Below is a small trained network, with its code and all its weights. Each question gives an input and a class and asks what happens when units are switched off, that is, made to give their printed mean instead of their output.

import numpy as np


def w(rows, s, z=0):
    codes = np.array(rows[::2]) - 128.0
    scale = np.full(codes.shape[1], s)
    scale[-1] = z or s
    return codes * scale


def f(y):
    return np.maximum(y, 0)


def log_softmax(a):
    a = a - a.max(-1, keepdims=True)
    return a - np.log(np.exp(a).sum(-1, keepdims=True))


def net(x, mask):
    res = np.array(x, float).reshape(1, 4) / 4 @ E
    y = f(res @ A[0][:, :-1].T + A[0][:, -1])
    res = res + np.where(mask, y, B[0][:, -1]) @ B[0][:, :-1]
    return log_softmax(res[-1] @ U[:, :-1].T + U[:, -1])


A, B = {}, {}
E = w([
[218,181,2,78],'x0',
[85,150,113,159],'x1',
[172,17,28,180],'x2',
[7,177,77,217],'x3',
],0.0085)
A[0] = w([
[114,226,134,107,235],'neuron 0',
[192,56,116,108,252],'neuron 1',
[53,119,77,182,149],'neuron 2',
[128,10,59,186,26],'neuron 3',
[98,40,245,178,96],'neuron 4',
[112,67,156,187,45],'neuron 5',
[100,104,164,153,10],'neuron 6',
],0.013,0.0025)
B[0] = w([
[148,153,226,163,199],'neuron 0',
[187,164,212,168,249],'neuron 1',
[192,72,193,247,198],'neuron 2',
[2,240,215,123,241],'neuron 3',
[167,179,109,175,231],'neuron 4',
[139,163,67,80,180],'neuron 5',
[177,219,34,84,159],'neuron 6',
],0.0077,0.012)
U = w([
[155,62,199,177,196],'0',
[9,166,226,60,121],'1',
[123,78,194,148,211],'2',
[158,235,23,110,155],'3',
[45,132,88,53,176],'4',
[71,74,9,76,2],'5',
[24,2,120,24,8],'6',
],0.0089,0.0057)

Each question gives the input, the list of numbers given to net, and the class t.
The units are the neurons (one row each of A and B). Each row of codes is followed by its name. A weight is (code - 128) times the scale printed after its matrix; where a second scale follows, it is the last column's (A, B and U).
mask holds one flag per neuron, in row order. A switched-off neuron (its flag False) gives its mean, the last column of its row in B, instead of its output. The means were averaged over made-up inputs and are rounded, as every weight is.
A unit's drop is (log p(t) with every unit on - log p(t) with that unit switched off) / (log p(t) with every unit on - log p(t) with every unit switched off).
The circuit of an input: a set's keep is (log p(t) with only the set's units on - log p(t) with every unit switched off) / (log p(t) with every unit on - log p(t) with every unit switched off). Starting from all 7 units, units are removed one at a time, each time the one whose removal leaves the highest keep (on an exact tie, the one counted first), for as long as the keep stays at least 0.8.
circuit, biggest first: the units of the circuit, biggest drop first
most important unit: the unit with the biggest drop
k most important neurons: the k neurons with the biggest drops, biggest first
drop of u: that unit's drop, to one decimal
input [-5,6,8,7], class 1: circuit, biggest first : (neuron 3)
input [-5,-4,0,-3], class 3: 2 most important neurons : (neuron 4; neuron 2)
input [2,0,-5,6], class 0: circuit, biggest first : (neuron 3; neuron 2)
input [3,-3,4,-2], class 1: 3 most important neurons : (neuron 3; neuron 2; neuron 4)
input [2,-5,-7,8], class 0: circuit, biggest first : (neuron 3; neuron 2)
input [5,-6,5,6], class 0: 3 most important neurons : (neuron 2; neuron 5; neuron 6)
input [7,8,-8,3], class 1: 2 most important neurons : (neuron 0; neuron 4)
input [4,1,-3,6], class 0: 3 most important neurons : (neuron 3; neuron 2; neuron 0)
input [5,2,6,5], class 1: 2 most important neurons : (neuron 3; neuron 4)
input [1,-3,-7,8], class 0: circuit, biggest first : (neuron 3; neuron 2)
input [-7,5,3,4], class 3: circuit, biggest first : (neuron 6; neuron 4)
input [6,0,7,-6], class 1: 3 most important neurons : (neuron 3; neuron 2; neuron 4)
input [7,8,-5,-7], class 2: circuit, biggest first : (neuron 3; neuron 0; neuron 4)
input [-8,-3,1,4], class 3: most important unit : neuron 6
input [-7,-5,-7,-8], class 0: 2 most important neurons : (neuron 3; neuron 4)
input [-5,-7,-3,6], class 2: 3 most important neurons : (neuron 2; neuron 3; neuron 0)
input [-3,6,-4,8], class 0: 2 most important neurons : (neuron 2; neuron 3)
input [-5,-1,7,-1], class 1: drop of neuron 3 : 1.3
input [6,-1,-2,-7], class 0: drop of neuron 2 : -0.3
input [-3,-1,8,-4], class 1: most important unit : neuron 3
